Here is a tiny trained network, its code and every weight. The questions are about switching its units off for an input and a class, where a switched-off unit gives its printed mean instead of its output.

import numpy as np


def w(rows, s, z=0):
    codes = np.array(rows[::2]) - 128.0
    scale = np.full(codes.shape[1], s)
    scale[-1] = z or s
    return codes * scale


def norm(h):
    return h / np.sqrt((h * h).mean(-1, keepdims=True) + 1e-5)


def f(y):
    return y / 2 * (1 + np.tanh(0.7978845608 * (y + 0.044715 * y**3)))


def log_softmax(a):
    a = a - a.max(-1, keepdims=True)
    return a - np.log(np.exp(a).sum(-1, keepdims=True))


def net(x, mask):
    res = np.array(x, float).reshape(1, 3) / 4 @ E
    u = 0
    for l in range(3):
        y = f(norm(res) @ A[l][:, :-1].T + A[l][:, -1])
        res = res + np.where(mask[u : u + 7], y, B[l][:, -1]) @ B[l][:, :-1]
        u += 7
    return log_softmax(norm(res)[-1] @ U[:, :-1].T + U[:, -1])


A, B = {}, {}
E = w([
[214,108,79,68,162,114,147],'x0',
[131,234,152,82,61,75,228],'x1',
[191,97,128,83,68,141,3],'x2',
],0.0057)
A[0] = w([
[147,125,172,106,190,211,154,53],'0.n1',
[103,155,170,194,179,97,107,95],'0.n2',
[127,96,185,116,142,100,48,5],'0.n3',
[121,35,141,213,254,196,195,123],'0.n4',
[144,126,202,47,42,149,120,38],'0.n5',
[71,82,110,116,117,168,87,52],'0.n6',
[44,202,97,94,136,102,208,2],'0.n7',
],0.005,0.0026)
B[0] = w([
[157,177,103,141,124,128,125,114],'0.n1',
[84,99,196,63,119,121,73,141],'0.n2',
[158,133,143,135,76,183,208,137],'0.n3',
[129,253,16,24,104,102,70,254],'0.n4',
[107,150,90,144,143,97,47,153],'0.n5',
[131,186,197,81,64,172,181,141],'0.n6',
[148,63,193,201,106,99,138,193],'0.n7',
],0.0055,0.0033)
A[1] = w([
[168,55,160,151,117,201,92,115],'1.n1',
[96,213,139,125,95,140,168,133],'1.n2',
[105,114,132,211,82,254,111,45],'1.n3',
[48,195,150,97,111,137,75,70],'1.n4',
[151,122,101,141,62,107,132,5],'1.n5',
[33,121,86,126,254,181,143,104],'1.n6',
[161,132,150,150,145,144,215,44],'1.n7',
],0.0078,0.0023)
B[1] = w([
[96,120,169,152,150,231,243,238],'1.n1',
[118,84,76,145,167,225,2,243],'1.n2',
[67,174,210,73,78,163,175,197],'1.n3',
[104,31,120,244,43,156,81,252],'1.n4',
[113,81,53,159,120,120,131,124],'1.n5',
[223,98,131,162,11,18,103,212],'1.n6',
[85,68,203,37,103,181,167,170],'1.n7',
],0.0062,0.0031)
A[2] = w([
[218,162,78,67,133,71,92,38],'2.n1',
[116,101,152,80,204,137,75,1],'2.n2',
[188,111,114,77,241,177,190,109],'2.n3',
[134,121,99,51,177,73,189,119],'2.n4',
[124,149,128,182,96,93,104,34],'2.n5',
[95,110,72,151,129,116,120,136],'2.n6',
[2,135,205,164,118,101,108,83],'2.n7',
],0.0086,0.0039)
B[2] = w([
[137,166,133,138,232,74,225,255],'2.n1',
[174,139,160,162,68,105,98,110],'2.n2',
[174,87,103,231,2,103,31,246],'2.n3',
[6,140,195,74,174,234,108,217],'2.n4',
[169,110,116,142,118,196,97,145],'2.n5',
[202,107,175,109,113,156,177,156],'2.n6',
[211,169,63,64,195,45,179,249],'2.n7',
],0.0071,0.0047)
U = w([
[158,100,82,204,44,107,57,118],'0',
[129,185,85,118,248,63,177,242],'1',
[18,117,212,107,123,214,146,4],'2',
],0.011,0.0013)

Each question gives the input, the list of numbers given to net, and the class t.
The units are the neurons (one row each of A and B). Each row of codes is followed by its name. A weight is (code - 128) times the scale printed after its matrix; where a second scale follows, it is the last column's (A, B and U).
mask holds one flag per neuron, layer by layer. A switched-off neuron (its flag False) gives its mean, the last column of its row in B, instead of its output. The means were averaged over made-up inputs and are rounded, as every weight is.
A unit's drop is (log p(t) with every unit on - log p(t) with that unit switched off) / (log p(t) with every unit on - log p(t) with every unit switched off).
The circuit of an input: a set's keep is (log p(t) with only the set's units on - log p(t) with every unit switched off) / (log p(t) with every unit on - log p(t) with every unit switched off). Starting from the 12 units with the biggest drops (on a tie, the unit counted first), units are removed one at a time, each time the one whose removal leaves the highest keep (on an exact tie, the one counted first), for as long as the keep stays at least 0.8.
units of the circuit, in order: the units of the circuit, biggest drop first
most important unit: the unit with the biggest drop
top k neurons: the k neurons with the biggest drops, biggest first
top k neurons in layer l: the k neurons of layer l with the biggest drops, biggest first
drop of u: that unit's drop, to one decimal
input [7,2,-8], class 2: most important unit -> 2.n4
input [-5,7,-1], class 1: top 2 neurons in layer 2 -> 2.n7, 2.n3
input [-7,-1,0], class 0: top 2 neurons in layer 2 -> 2.n4, 2.n1
input [-7,6,1], class 0: top 2 neurons in layer 1 -> 1.n4, 1.n2
input [0,-7,1], class 2: top 3 neurons in layer 1 -> 1.n1, 1.n3, 1.n6
input [0,-2,-8], class 0: top 2 neurons in layer 1 -> 1.n6, 1.n4
input [6,-6,0], class 1: top 2 neurons -> 0.n4, 2.n1
input [-8,7,2], class 0: top 3 neurons -> 1.n4, 1.n2, 2.n1
input [4,1,3], class 1: top 2 neurons in layer 0 -> 0.n7, 0.n5
input [0,0,-5], class 0: top 2 neurons in layer 0 -> 0.n4, 0.n2
input [-4,0,7], class 2: top 3 neurons in layer 1 -> 1.n1, 1.n3, 1.n6
input [1,3,7], class 1: top 2 neurons -> 2.n1, 2.n3
input [1,1,-2], class 2: top 2 neurons -> 0.n7, 1.n4
input [-7,3,-2], class 1: units of the circuit, in order -> 2.n7
input [4,4,-3], class 2: drop of 1.n3 -> 0.0
input [-1,-4,-6], class 0: drop of 2.n7 -> 0.1
input [-2,-4,-6], class 0: drop of 1.n4 -> 0.3
input [1,2,7], class 1: top 2 neurons in layer 1 -> 1.n4, 1.n2
